Here is a tiny trained network, its code and every weight. The questions are about switching its units off for an input and a target symbol, where a switched-off unit gives its printed mean instead of its output.

import numpy as np


def w(rows, s, z=0):
    codes = np.array(rows[::2]) - 128.0
    scale = np.full(codes.shape[1], s)
    scale[-1] = z or s
    return codes * scale


def f(y):
    return np.maximum(y, 0)


def softmax(a):
    e = np.exp(a - a.max(-1, keepdims=True))
    return e / e.sum(-1, keepdims=True)


def log_softmax(a):
    a = a - a.max(-1, keepdims=True)
    return a - np.log(np.exp(a).sum(-1, keepdims=True))


def net(x, mask):
    ids = ['ΓΘΞΠΣΦαβδεζηλμτψ'.index(c) for c in x.split()]
    T = len(ids)
    res = E[ids] + P[:T]
    u = 0
    for l in range(2):
        q, k, v = (res @ M[l].T for M in (Q, K, V))
        z = softmax(np.where(np.tri(T) > 0, q @ k.T / 3**0.5, -1e9)) @ v
        res = res + np.where(mask[u], z, O[l][:, -1]) @ O[l][:, :-1]
        u += 1
        y = f(res @ A[l][:, :-1].T + A[l][:, -1])
        res = res + np.where(mask[u : u + 16], y, B[l][:, -1]) @ B[l][:, :-1]
        u += 16
    return log_softmax(res[-1] @ U[:, :-1].T + U[:, -1])


Q, K, V, O, A, B = {}, {}, {}, {}, {}, {}
E = w([
[146,154,140,217,49,192,135],'Γ',
[150,136,114,220,42,147,122],'Θ',
[79,3,94,103,157,193,125],'Ξ',
[220,100,171,161,172,115,31],'Π',
[87,195,127,67,108,173,59],'Σ',
[224,84,97,149,110,107,149],'Φ',
[227,88,108,142,94,138,130],'α',
[114,179,141,58,23,126,93],'β',
[214,109,59,112,78,137,128],'δ',
[155,162,158,217,117,133,182],'ε',
[134,191,171,98,38,61,151],'ζ',
[135,56,148,116,165,160,194],'η',
[102,191,110,124,137,60,87],'λ',
[254,142,158,49,135,135,120],'μ',
[170,190,156,166,132,207,212],'τ',
[201,130,97,83,149,128,188],'ψ',
],0.02)
P = w([
[110,51,170,159,74,109,127],'0',
[131,94,162,152,90,113,127],'1',
[151,128,157,138,97,114,133],'2',
[178,177,143,134,129,122,141],'3',
[199,210,129,122,135,135,139],'4',
[220,248,117,117,164,147,147],'5',
],0.012)
Q[0] = w([
[178,102,158,24,146,79,101],'0.h1',
[71,48,51,57,248,126,134],'0.h1',
[200,44,118,108,133,147,159],'0.h1',
],0.016)
K[0] = w([
[134,145,42,123,152,153,254],'0.h1',
[82,11,104,170,112,165,158],'0.h1',
[128,127,156,103,202,105,213],'0.h1',
],0.016)
V[0] = w([
[187,112,162,59,155,92,166],'0.h1',
[73,91,53,166,79,3,186],'0.h1',
[173,91,154,181,144,144,4],'0.h1',
],0.008)
O[0] = w([
[87,1,105,87,127,105,197,255],'0.h1',
[154,186,27,154,141,85,190,87],'0.h1',
[165,72,102,170,125,188,14,141],'0.h1',
],0.0098,0.0042)
A[0] = w([
[127,97,174,178,237,55,126,46],'0.n1',
[14,122,163,137,128,168,100,70],'0.n2',
[45,162,169,177,138,150,127,62],'0.n3',
[92,117,167,156,111,145,148,70],'0.n4',
[81,152,94,85,159,183,94,84],'0.n5',
[120,97,129,55,159,83,68,163],'0.n6',
[10,96,116,96,157,136,129,22],'0.n7',
[193,108,134,129,194,176,167,50],'0.n8',
[29,146,179,122,93,115,160,92],'0.n9',
[147,154,100,99,135,62,129,64],'0.n10',
[59,125,92,162,176,67,75,117],'0.n11',
[128,141,135,164,213,116,132,12],'0.n12',
[70,93,97,120,189,117,161,52],'0.n13',
[139,181,124,135,92,130,139,78],'0.n14',
[107,131,176,161,104,195,120,1],'0.n15',
[75,121,174,131,174,72,111,53],'0.n16',
],0.012,0.0086)
B[0] = w([
[149,98,73,73,50,157,174,144],'0.n1',
[184,137,75,111,172,195,175,159],'0.n2',
[59,159,110,162,142,123,185,138],'0.n3',
[98,118,113,100,151,118,153,149],'0.n4',
[131,117,103,173,130,197,172,145],'0.n5',
[82,165,97,178,134,149,200,253],'0.n6',
[120,75,215,83,178,154,95,140],'0.n7',
[119,77,75,176,91,114,84,215],'0.n8',
[114,128,95,184,88,173,135,185],'0.n9',
[120,157,160,164,123,173,109,205],'0.n10',
[46,116,115,118,125,1,84,173],'0.n11',
[101,140,107,150,131,166,184,130],'0.n12',
[165,160,166,121,129,180,52,157],'0.n13',
[116,110,162,176,111,143,114,230],'0.n14',
[60,97,108,153,144,114,108,176],'0.n15',
[166,146,135,121,133,107,146,131],'0.n16',
],0.0096,0.0064)
Q[1] = w([
[195,200,75,164,96,70,134],'1.h1',
[142,87,76,1,175,107,82],'1.h1',
[163,58,144,154,64,208,166],'1.h1',
],0.0097)
K[1] = w([
[128,216,153,130,155,77,136],'1.h1',
[176,9,104,182,164,99,143],'1.h1',
[189,194,176,59,148,148,161],'1.h1',
],0.013)
V[1] = w([
[155,146,243,203,196,126,177],'1.h1',
[137,104,107,224,254,60,158],'1.h1',
[49,130,182,111,110,71,84],'1.h1',
],0.0072)
O[1] = w([
[136,110,188,225,124,43,138,86],'1.h1',
[170,44,183,169,211,100,154,89],'1.h1',
[153,131,124,165,106,254,172,255],'1.h1',
],0.0081,0.0026)
A[1] = w([
[110,148,141,134,93,28,104,248],'1.n1',
[58,81,149,29,179,159,149,183],'1.n2',
[107,183,80,120,157,162,100,77],'1.n3',
[10,141,140,160,201,22,181,104],'1.n4',
[171,124,54,60,201,58,197,118],'1.n5',
[168,164,101,170,63,2,131,2],'1.n6',
[185,101,146,207,179,215,141,72],'1.n7',
[166,103,148,74,80,82,102,198],'1.n8',
[155,152,81,22,247,173,53,176],'1.n9',
[155,86,220,34,118,99,198,114],'1.n10',
[208,85,94,93,122,62,2,47],'1.n11',
[168,99,125,70,93,183,213,13],'1.n12',
[230,157,32,98,152,89,75,70],'1.n13',
[8,130,166,63,69,74,106,110],'1.n14',
[159,239,202,122,159,148,132,69],'1.n15',
[254,161,156,59,111,67,148,223],'1.n16',
],0.009,0.0074)
B[1] = w([
[81,120,86,96,178,150,125,218],'1.n1',
[201,122,154,227,191,98,149,214],'1.n2',
[163,49,108,112,156,124,89,158],'1.n3',
[134,144,138,49,122,181,108,174],'1.n4',
[165,151,30,144,103,69,55,165],'1.n5',
[181,133,128,153,196,101,112,189],'1.n6',
[133,132,163,43,69,44,115,254],'1.n7',
[100,107,132,142,157,190,177,183],'1.n8',
[92,230,201,89,120,21,140,160],'1.n9',
[78,113,66,88,64,129,75,186],'1.n10',
[166,161,131,2,156,168,136,161],'1.n11',
[113,107,129,181,137,95,55,189],'1.n12',
[168,252,157,173,130,163,120,148],'1.n13',
[187,114,126,163,172,120,151,182],'1.n14',
[130,69,69,157,120,141,93,172],'1.n15',
[59,135,184,109,102,92,187,180],'1.n16',
],0.0093,0.0098)
U = w([
[64,155,170,168,69,97,94,69],'Γ',
[198,153,115,193,121,92,45,3],'Θ',
[141,144,140,124,108,122,142,87],'Ξ',
[131,113,152,80,101,131,81,85],'Π',
[27,172,114,139,218,166,84,216],'Σ',
[217,134,88,113,156,137,145,77],'Φ',
[176,128,144,72,149,187,191,175],'α',
[151,157,75,138,58,205,133,88],'β',
[140,196,134,86,112,121,158,115],'δ',
[154,142,194,109,176,76,170,155],'ε',
[153,196,107,206,127,128,255,119],'ζ',
[150,142,115,98,118,129,176,152],'η',
[206,140,169,124,38,100,162,119],'λ',
[168,48,134,161,138,166,163,192],'μ',
[52,131,190,81,86,150,213,199],'τ',
[81,125,78,109,77,48,144,91],'ψ',
],0.0079,0.0062)

Each question gives the input, a string of symbols that net reads in full, and the target symbol t.
The units are the heads (3 rows each of Q, K, V and O) and the neurons (one row each of A and B). Each row of codes is followed by its name. A weight is (code - 128) times the scale printed after its matrix; where a second scale follows, it is the last column's (O, A, B and U).
mask holds one flag per unit, layer by layer, with each layer's heads first. A switched-off unit (its flag False) gives its mean, the last column of its rows in O or B, instead of its output. The means were averaged over made-up inputs and are rounded, as every weight is.
A unit's drop is (log p(t) with every unit on - log p(t) with that unit switched off) / (log p(t) with every unit on - log p(t) with every unit switched off).
The circuit of an input: a set's keep is (log p(t) with only the set's units on - log p(t) with every unit switched off) / (log p(t) with every unit on - log p(t) with every unit switched off). Starting from the 12 units with the biggest drops (on a tie, the unit counted first), units are removed one at a time, each time the one whose removal leaves the highest keep (on an exact tie, the one counted first), for as long as the keep stays at least 0.8.
circuit, biggest first: the units of the circuit, biggest drop first
unit that matters most: the unit with the biggest drop
k most important neurons: the k neurons with the biggest drops, biggest first
k most important neurons of layer l: the k neurons of layer l with the biggest drops, biggest first
input λ Ξ α, target λ: circuit, biggest first : (0.h1; 1.n7; 1.h1; 0.n11)
input ψ Θ Γ λ α Θ, target λ: unit that matters most : 1.n7
input α ψ Ξ α, target ψ: 2 most important neurons of layer 1 : (1.n5; 1.n16)
input δ ζ λ ψ α, target ψ: 3 most important neurons : (1.n5; 1.n10; 1.n16)
input Θ δ Θ Θ ζ ζ, target ζ: circuit, biggest first : (0.n9; 0.h1; 1.n7)
input β λ Σ τ, target Σ: circuit, biggest first : (1.h1; 0.h1; 0.n2; 0.n15)
input λ β ζ ζ Φ, target ζ: circuit, biggest first : (0.h1; 1.n7)
input Σ μ Γ λ, target Σ: circuit, biggest first : (1.n1; 1.n7)
input δ β Θ τ λ μ, target τ: circuit, biggest first : (0.h1; 1.n16)
input λ Ξ β ψ τ, target β: circuit, biggest first : (0.n8; 1.h1)
input Σ ε ζ λ ζ Φ, target λ: 3 most important neurons : (0.n9; 0.n11; 0.n14)
input μ Θ Θ Σ λ Γ, target λ: 2 most important neurons : (0.n15; 1.n7)
input λ α ζ μ, target μ: circuit, biggest first : (0.h1; 1.n2)
input η Σ δ ψ λ δ, target ψ: circuit, biggest first : (0.h1; 1.n5; 1.h1)
input ψ Γ Σ Θ δ Π, target δ: unit that matters most : 1.h1
input α λ ψ α Γ, target λ: 2 most important neurons : (1.n7; 0.n11)
input Γ λ Θ ζ α, target ζ: circuit, biggest first : (0.h1; 1.n7)
input Π Φ τ Θ, target Π: circuit, biggest first : (0.h1; 1.n11; 1.n7)
input λ δ δ, target λ: 2 most important neurons : (1.n7; 0.n11)
input λ Θ Γ μ β Θ, target β: circuit, biggest first : (1.h1)
input Θ λ μ, target μ: 3 most important neurons : (0.n6; 1.n2; 1.n7)
input ζ λ ε, target λ: 3 most important neurons : (1.n7; 0.n11; 0.n9)
input μ λ Θ μ Π Φ, target μ: 2 most important neurons of layer 0 : (0.n8; 0.n6)
